Below is a small trained network, with its code and all its weights. Each question gives an input and a target symbol and asks what happens when units are switched off, that is, made to give their printed mean instead of their output.

import numpy as np


def w(rows, s, z=0):
    codes = np.array(rows[::2]) - 128.0
    scale = np.full(codes.shape[1], s)
    scale[-1] = z or s
    return codes * scale


def f(y):
    return y / 2 * (1 + np.tanh(0.7978845608 * (y + 0.044715 * y**3)))


def softmax(a):
    e = np.exp(a - a.max(-1, keepdims=True))
    return e / e.sum(-1, keepdims=True)


def log_softmax(a):
    a = a - a.max(-1, keepdims=True)
    return a - np.log(np.exp(a).sum(-1, keepdims=True))


def net(x, mask):
    ids = ['ΔΛγζμξω'.index(c) for c in x.split()]
    T = len(ids)
    res = E[ids] + P[:T]
    q, k, v = (res @ M[0].T for M in (Q, K, V))
    z = softmax(np.where(np.tri(T) > 0, q @ k.T / 4**0.5, -1e9)) @ v
    res = res + np.where(mask[0], z, O[0][:, -1]) @ O[0][:, :-1]
    y = f(res @ A[0][:, :-1].T + A[0][:, -1])
    res = res + np.where(mask[1:9], y, B[0][:, -1]) @ B[0][:, :-1]
    return log_softmax(res[-1] @ U[:, :-1].T + U[:, -1])


Q, K, V, O, A, B = {}, {}, {}, {}, {}, {}
E = w([
[120,128,85,93,60,130],'Δ',
[97,134,74,139,77,138],'Λ',
[151,130,103,6,42,131],'γ',
[93,130,74,154,86,133],'ζ',
[180,100,114,168,116,119],'μ',
[102,145,146,178,159,161],'ξ',
[191,176,146,137,80,184],'ω',
],0.019)
P = w([
[127,194,63,2,242,150],'0',
[114,5,130,102,119,220],'1',
[142,157,97,85,221,126],'2',
[75,45,128,194,104,206],'3',
[164,153,128,75,189,97],'4',
[78,62,149,187,67,173],'5',
[176,176,148,62,141,77],'6',
[120,65,190,127,40,138],'7',
[158,206,162,103,130,65],'8',
[124,83,207,157,36,117],'9',
[141,222,175,152,133,49],'10',
[69,110,201,246,44,110],'11',
[158,228,192,130,113,34],'12',
],0.0097)
Q[0] = w([
[204,140,139,135,211,191],'head 1',
[138,206,48,73,253,41],'head 1',
[103,86,189,112,192,124],'head 1',
[120,22,122,178,48,106],'head 1',
],0.018)
K[0] = w([
[175,144,139,147,160,212],'head 1',
[110,55,3,92,169,110],'head 1',
[93,162,166,93,175,173],'head 1',
[117,118,219,168,145,71],'head 1',
],0.02)
V[0] = w([
[116,166,116,93,82,217],'head 1',
[202,169,118,169,51,88],'head 1',
[167,143,224,135,160,210],'head 1',
[234,67,7,177,136,95],'head 1',
],0.013)
O[0] = w([
[137,170,61,149,68,127,246],'head 1',
[176,81,85,161,153,156,209],'head 1',
[111,178,165,181,69,219,193],'head 1',
[245,52,165,198,226,74,139],'head 1',
],0.012)
A[0] = w([
[111,104,172,140,85,189,35],'neuron 1',
[76,74,47,70,153,230,65],'neuron 2',
[54,52,55,117,61,104,218],'neuron 3',
[103,37,236,144,56,148,134],'neuron 4',
[118,8,169,152,93,101,60],'neuron 5',
[210,111,81,160,196,99,252],'neuron 6',
[139,82,138,214,135,22,106],'neuron 7',
[107,67,112,174,53,102,56],'neuron 8',
],0.011,0.0034)
B[0] = w([
[155,76,167,129,174,38,245],'neuron 1',
[126,87,68,166,196,133,177],'neuron 2',
[141,161,203,146,126,134,213],'neuron 3',
[107,112,145,126,150,212,176],'neuron 4',
[95,110,81,68,4,80,160],'neuron 5',
[78,158,103,127,152,172,248],'neuron 6',
[172,146,171,144,92,113,207],'neuron 7',
[138,129,80,139,163,129,207],'neuron 8',
],0.015,0.014)
U = w([
[128,118,113,103,74,125,3],'Δ',
[122,107,114,105,67,92,63],'Λ',
[117,239,2,69,145,189,237],'γ',
[186,227,176,131,19,68,209],'ζ',
[97,69,78,92,5,146,108],'μ',
[95,108,228,97,63,175,126],'ξ',
[157,42,74,150,111,133,120],'ω',
],0.0057,0.0033)

Each question gives the input, a string of symbols that net reads in full, and the target symbol t.
The units are the heads (4 rows each of Q, K, V and O) and the neurons (one row each of A and B). Each row of codes is followed by its name. A weight is (code - 128) times the scale printed after its matrix; where a second scale follows, it is the last column's (O, A, B and U).
mask holds one flag per unit, heads first, then neurons. A switched-off unit (its flag False) gives its mean, the last column of its rows in O or B, instead of its output. The means were averaged over made-up inputs and are rounded, as every weight is.
A unit's drop is (log p(t) with every unit on - log p(t) with that unit switched off) / (log p(t) with every unit on - log p(t) with every unit switched off).
The circuit of an input: a set's keep is (log p(t) with only the set's units on - log p(t) with every unit switched off) / (log p(t) with every unit on - log p(t) with every unit switched off). Starting from all 9 units, units are removed one at a time, each time the one whose removal leaves the highest keep (on an exact tie, the one counted first), for as long as the keep stays at least 0.8.
circuit, biggest first: the units of the circuit, biggest drop first
unit that matters most: the unit with the biggest drop
k most important neurons: the k neurons with the biggest drops, biggest first
drop when u is switched off: that unit's drop, to one decimal
input ζ ξ ζ ζ, target ξ: circuit, biggest first => head 1; neuron 4
input ξ μ ξ, target ζ: 3 most important neurons => neuron 6; neuron 4; neuron 8
input μ ξ ξ ξ μ, target ζ: circuit, biggest first => head 1; neuron 7
input ζ Δ μ μ Δ μ ω, target γ: circuit, biggest first => neuron 1; neuron 7
input Λ ξ γ Δ ζ ξ ζ Δ Δ μ ω, target γ: unit that matters most => neuron 7
input γ ξ μ γ ω ω ω γ, target ω: circuit, biggest first => head 1; neuron 2; neuron 1
input μ ω Λ ω μ ζ γ ζ, target ζ: 3 most important neurons => neuron 3; neuron 4; neuron 7
input μ γ ζ γ Λ γ, target γ: circuit, biggest first => neuron 1; head 1
input ω ξ ω ω Δ Δ, target ω: circuit, biggest first => neuron 2; neuron 8; neuron 1; head 1
input ω ω Δ γ μ ω Δ μ ζ ζ, target μ: 2 most important neurons => neuron 5; neuron 1
input μ μ Λ μ μ ω ω μ γ γ ξ Λ, target ξ: circuit, biggest first => head 1; neuron 3
input ω μ μ Δ, target μ: circuit, biggest first => head 1; neuron 5; neuron 1
input γ ω Δ ω μ ω γ μ γ Λ, target μ: 2 most important neurons => neuron 5; neuron 1
input ω ω ω ω ω μ ω μ ζ ω ξ ξ γ, target γ: 3 most important neurons => neuron 1; neuron 7; neuron 5
input ω Λ ξ ω γ ζ ζ Λ μ μ, target μ: circuit, biggest first => neuron 5; head 1
input ξ ω ω μ ζ μ ξ μ μ ω ω Δ, target ω: 2 most important neurons => neuron 2; neuron 1
input γ μ ω ω γ γ, target ω: unit that matters most => neuron 2
input μ ω μ ω ω ω ω ξ μ γ, target ξ: 2 most important neurons => neuron 4; neuron 3
input Δ μ μ ξ μ, target ζ: circuit, biggest first => neuron 7; head 1
input ζ ω Λ ω ω Δ μ, target γ: circuit, biggest first => neuron 1
input ζ ξ ζ Λ, target ξ: circuit, biggest first => head 1; neuron 4
input ω ξ μ μ ξ γ ζ ζ, target ζ: 3 most important neurons => neuron 3; neuron 6; neuron 4
input ξ μ ζ Λ, target μ: 2 most important neurons => neuron 5; neuron 3
input μ ω ζ Λ ξ γ, target ξ: 2 most important neurons => neuron 3; neuron 4
input ζ Δ Λ ω ω μ ω ξ μ Δ, target ξ: drop when neuron 3 is switched off => 0.4
input γ μ ζ ω ω ω γ μ ζ ω ω μ Δ, target γ: drop when neuron 1 is switched off => 1.4
input ω ζ γ Λ, target ζ: drop when neuron 6 is switched off => 0.3
input ω ζ ω ω ω Λ ξ γ ω μ Δ ω, target ω: unit that matters most => neuron 1
input ζ ω ζ Λ γ ξ ω γ ω Δ ξ Δ, target ξ: drop when neuron 1 is switched off => 0.0
